Here is a tiny trained network, its code and every weight. The questions are about switching its units off for an input and a class, where a switched-off unit gives its printed mean instead of its output.

import numpy as np


def w(rows, s, z=0):
    codes = np.array(rows[::2]) - 128.0
    scale = np.full(codes.shape[1], s)
    scale[-1] = z or s
    return codes * scale


def f(y):
    return np.maximum(y, 0)


def log_softmax(a):
    a = a - a.max(-1, keepdims=True)
    return a - np.log(np.exp(a).sum(-1, keepdims=True))


def net(x, mask):
    res = np.array(x, float).reshape(1, 8) / 4 @ E
    y = f(res @ A[0][:, :-1].T + A[0][:, -1])
    res = res + np.where(mask, y, B[0][:, -1]) @ B[0][:, :-1]
    return log_softmax(res[-1] @ U[:, :-1].T + U[:, -1])


A, B = {}, {}
E = w([
[128,128,128],'x0',
[68,58,20],'x1',
[232,5,144],'x2',
[129,128,128],'x3',
[128,128,128],'x4',
[128,128,128],'x5',
[235,215,34],'x6',
[127,128,128],'x7',
],0.012)
A[0] = w([
[4,63,217,138],'neuron 0',
[181,164,200,57],'neuron 1',
[149,151,159,41],'neuron 2',
[169,41,166,102],'neuron 3',
[53,202,120,47],'neuron 4',
[56,211,102,65],'neuron 5',
[97,100,95,76],'neuron 6',
[178,192,49,154],'neuron 7',
[56,56,33,98],'neuron 8',
[183,176,56,79],'neuron 9',
[39,155,159,136],'neuron 10',
[209,44,116,66],'neuron 11',
[112,98,40,49],'neuron 12',
[114,106,21,69],'neuron 13',
[154,159,196,67],'neuron 14',
[191,198,38,126],'neuron 15',
[91,86,56,2],'neuron 16',
[157,170,204,61],'neuron 17',
[96,96,65,79],'neuron 18',
],0.015,0.0045)
B[0] = w([
[148,19,193,255],'neuron 0',
[53,190,152,194],'neuron 1',
[107,174,164,153],'neuron 2',
[214,131,10,208],'neuron 3',
[191,164,37,210],'neuron 4',
[194,158,23,220],'neuron 5',
[81,157,148,162],'neuron 6',
[153,42,167,242],'neuron 7',
[90,183,181,230],'neuron 8',
[128,62,164,221],'neuron 9',
[191,84,71,202],'neuron 10',
[148,171,24,225],'neuron 11',
[106,175,152,188],'neuron 12',
[70,170,169,202],'neuron 13',
[61,183,194,179],'neuron 14',
[151,36,165,255],'neuron 15',
[96,163,139,182],'neuron 16',
[83,203,162,188],'neuron 17',
[106,186,171,180],'neuron 18',
],0.011,0.018)
U = w([
[149,5,174,250],'0',
[174,137,22,41],'1',
[74,196,194,94],'2',
],0.016,0.0014)

Each question gives the input, the list of numbers given to net, and the class t.
The units are the neurons (one row each of A and B). Each row of codes is followed by its name. A weight is (code - 128) times the scale printed after its matrix; where a second scale follows, it is the last column's (A, B and U).
mask holds one flag per neuron, in row order. A switched-off neuron (its flag False) gives its mean, the last column of its row in B, instead of its output. The means were averaged over made-up inputs and are rounded, as every weight is.
A unit's drop is (log p(t) with every unit on - log p(t) with that unit switched off) / (log p(t) with every unit on - log p(t) with every unit switched off).
The circuit of an input: a set's keep is (log p(t) with only the set's units on - log p(t) with every unit switched off) / (log p(t) with every unit on - log p(t) with every unit switched off). Starting from the 12 units with the biggest drops (on a tie, the unit counted first), units are removed one at a time, each time the one whose removal leaves the highest keep (on an exact tie, the one counted first), for as long as the keep stays at least 0.8.
circuit, biggest first: the units of the circuit, biggest drop first
most important unit: the unit with the biggest drop
k most important neurons: the k neurons with the biggest drops, biggest first
drop of u: that unit's drop, to one decimal
input [7,0,-5,-2,8,6,5,-1], class 0: 3 most important neurons : (neuron 15; neuron 7; neuron 11)
input [1,-8,1,-7,6,-5,6,6], class 2: circuit, biggest first : (neuron 1)
input [3,6,4,-2,-8,1,-5,5], class 2: 3 most important neurons : (neuron 8; neuron 15; neuron 7)
input [-8,0,4,6,-2,0,-3,-5], class 1: 2 most important neurons : (neuron 3; neuron 15)
input [8,-5,-4,-1,-3,2,-6,-1], class 0: 2 most important neurons : (neuron 0; neuron 10)
input [5,1,6,5,1,4,-4,3], class 1: 2 most important neurons : (neuron 3; neuron 11)
input [0,-7,-8,6,1,-2,4,-4], class 1: 2 most important neurons : (neuron 5; neuron 4)
input [-5,8,7,4,-4,7,8,-6], class 0: 2 most important neurons : (neuron 15; neuron 7)
input [0,-2,-8,-7,4,0,8,7], class 0: 3 most important neurons : (neuron 15; neuron 7; neuron 9)
input [6,7,5,-8,-6,-6,6,-3], class 2: 2 most important neurons : (neuron 13; neuron 0)
input [7,5,-3,-5,-3,6,6,-7], class 0: 2 most important neurons : (neuron 15; neuron 7)
input [7,-8,6,5,3,-5,-7,7], class 2: drop of neuron 17 : 0.6
input [7,-6,8,0,6,0,1,-6], class 1: drop of neuron 3 : 0.5
input [8,8,2,-3,-2,-2,7,7], class 2: most important unit : neuron 13
input [-2,-3,-6,1,4,-7,-7,-2], class 0: drop of neuron 0 : 5.6
